Below are the code and all the weights of a small trained network. Each question names an input and a class and asks about switching units off, where a switched-off unit gives its printed mean instead of its output.

import numpy as np


def w(rows, s, z=0):
    codes = np.array(rows[::2]) - 128.0
    scale = np.full(codes.shape[1], s)
    scale[-1] = z or s
    return codes * scale


def norm(h):
    return h / np.sqrt((h * h).mean(-1, keepdims=True) + 1e-5)


def f(y):
    return y / 2 * (1 + np.tanh(0.7978845608 * (y + 0.044715 * y**3)))


def log_softmax(a):
    a = a - a.max(-1, keepdims=True)
    return a - np.log(np.exp(a).sum(-1, keepdims=True))


def net(x, mask):
    res = np.array(x, float).reshape(1, 2) / 4 @ E
    u = 0
    for l in range(2):
        y = f(norm(res) @ A[l][:, :-1].T + A[l][:, -1])
        res = res + np.where(mask[u : u + 12], y, B[l][:, -1]) @ B[l][:, :-1]
        u += 12
    return log_softmax(norm(res)[-1] @ U[:, :-1].T + U[:, -1])


A, B = {}, {}
E = w([
[222,108,115,72,185,153,176,112,23,174,138],'x0',
[118,162,68,185,111,149,134,173,101,7,36],'x1',
],0.0014)
A[0] = w([
[194,96,147,67,172,129,147,109,89,172,160,49],'L0N1',
[167,107,137,77,155,134,147,121,89,177,161,38],'L0N2',
[116,124,122,128,124,134,134,135,134,137,135,89],'L0N3',
[86,104,174,131,127,115,101,113,167,152,165,97],'L0N4',
[136,116,158,85,146,119,149,86,127,253,183,145],'L0N5',
[110,154,115,147,96,111,96,151,150,98,94,22],'L0N6',
[101,108,163,128,111,126,105,103,170,149,156,80],'L0N7',
[149,112,138,104,127,124,127,131,104,152,151,3],'L0N8',
[106,151,121,161,89,119,89,152,146,97,111,51],'L0N9',
[122,135,131,129,122,125,133,129,135,131,141,44],'L0N10',
[129,145,135,129,122,115,147,133,127,127,132,72],'L0N11',
[172,127,86,124,183,178,172,149,68,99,86,95],'L0N12',
],0.0035,0.0011)
B[0] = w([
[19,133,107,230,183,190,182,47,165,95,78,213],'L0N1',
[51,93,119,211,184,157,171,64,167,98,71,187],'L0N2',
[125,145,130,93,159,96,123,127,137,80,142,124],'L0N3',
[226,175,98,119,92,59,132,182,33,135,179,168],'L0N4',
[131,51,198,55,143,144,49,141,172,149,2,254],'L0N5',
[124,128,131,117,201,160,188,36,115,136,121,145],'L0N6',
[201,151,98,118,80,71,168,193,57,150,166,157],'L0N7',
[87,132,145,139,148,130,104,82,150,131,116,133],'L0N8',
[147,119,110,126,209,156,207,64,122,138,111,151],'L0N9',
[107,142,109,68,159,86,123,117,153,76,148,120],'L0N10',
[72,144,153,111,117,133,107,101,148,115,158,121],'L0N11',
[165,185,132,47,16,8,22,163,84,178,199,185],'L0N12',
],0.0019,0.0043)
A[1] = w([
[157,137,124,148,112,113,161,154,120,129,181,2],'L1N1',
[132,168,92,110,85,113,92,127,64,104,173,53],'L1N2',
[78,128,114,170,168,206,156,114,159,80,67,109],'L1N3',
[158,175,100,146,101,108,154,166,128,124,198,107],'L1N4',
[111,133,134,116,135,125,123,116,151,125,148,152],'L1N5',
[167,181,69,139,175,151,202,100,83,122,167,170],'L1N6',
[46,115,166,139,153,132,147,105,185,165,186,89],'L1N7',
[114,115,149,55,107,115,59,134,129,177,148,49],'L1N8',
[164,127,108,141,104,171,100,164,53,130,132,63],'L1N9',
[129,101,127,171,70,168,84,161,130,145,108,85],'L1N10',
[113,110,104,158,109,177,126,156,144,90,67,42],'L1N11',
[95,83,156,123,253,210,136,82,146,152,129,3],'L1N12',
],0.0034,0.00077)
B[1] = w([
[118,100,140,132,174,146,152,115,169,157,66,114],'L1N1',
[36,115,102,150,115,250,66,89,95,99,141,160],'L1N2',
[187,63,105,15,200,183,169,211,121,137,245,254],'L1N3',
[84,103,122,159,210,146,174,70,140,156,33,149],'L1N4',
[153,147,109,135,141,142,138,140,96,93,92,130],'L1N5',
[78,170,117,169,62,63,116,184,180,97,147,144],'L1N6',
[119,134,98,150,115,166,103,115,25,117,27,154],'L1N7',
[184,105,99,93,107,156,165,176,79,52,141,177],'L1N8',
[99,113,178,144,93,165,104,73,190,131,151,131],'L1N9',
[183,159,153,146,122,131,178,80,149,116,166,130],'L1N10',
[127,113,151,91,139,86,122,98,109,234,204,158],'L1N11',
[84,118,100,160,195,179,121,57,128,110,75,245],'L1N12',
],0.0024,0.0028)
U = w([
[191,182,209,196,103,189,173,43,189,92,215,57],'0',
[205,117,175,89,70,83,113,197,127,165,120,135],'1',
[73,213,85,161,34,182,45,102,64,75,158,139],'2',
[171,220,197,215,197,114,101,94,128,124,220,10],'3',
[128,151,71,83,217,171,189,204,169,77,254,141],'4',
[162,213,198,209,190,115,109,94,126,123,220,9],'5',
[73,202,105,235,120,87,188,136,180,147,82,131],'6',
[106,77,146,106,249,203,110,63,117,160,82,141],'7',
],0.0099,0.012)

Each question gives the input, the list of numbers given to net, and the class t.
The units are the neurons (one row each of A and B). Each row of codes is followed by its name. A weight is (code - 128) times the scale printed after its matrix; where a second scale follows, it is the last column's (A, B and U).
mask holds one flag per neuron, layer by layer. A switched-off neuron (its flag False) gives its mean, the last column of its row in B, instead of its output. The means were averaged over made-up inputs and are rounded, as every weight is.
A unit's drop is (log p(t) with every unit on - log p(t) with that unit switched off) / (log p(t) with every unit on - log p(t) with every unit switched off).
most important unit: the unit with the biggest drop
k most important neurons: the k neurons with the biggest drops, biggest first
top k neurons in layer l: the k neurons of layer l with the biggest drops, biggest first
drop when u is switched off: that unit's drop, to one decimal
input [-2,-1], class 6: 2 most important neurons -> L0N5, L1N3
input [-8,-3], class 6: 3 most important neurons -> L0N5, L1N3, L1N4
input [-6,1], class 4: most important unit -> L0N12
input [0,5], class 2: top 2 neurons in layer 0 -> L0N1, L0N12
input [-1,3], class 4: 3 most important neurons -> L0N4, L0N5, L0N7
input [-1,7], class 4: 2 most important neurons -> L0N4, L0N7
input [-1,2], class 4: 2 most important neurons -> L0N5, L0N4
input [-6,0], class 6: top 2 neurons in layer 0 -> L0N5, L0N1
input [-4,0], class 6: 3 most important neurons -> L0N5, L0N1, L0N2
input [-1,-5], class 1: 2 most important neurons -> L0N4, L0N7
input [1,6], class 2: 2 most important neurons -> L0N12, L0N5
input [-6,-4], class 1: 3 most important neurons -> L0N1, L1N3, L0N2
input [-6,-2], class 6: top 3 neurons in layer 1 -> L1N3, L1N4, L1N12
input [-7,2], class 4: most important neuron -> L0N12
input [0,0], class 0: top 2 neurons in layer 0 -> L0N1, L0N2
input [-6,-5], class 1: drop when L1N3 is switched off -> 0.1
input [-1,-4], class 1: drop when L0N9 is switched off -> 0.1
input [-2,-6], class 1: drop when L0N4 is switched off -> 0.2
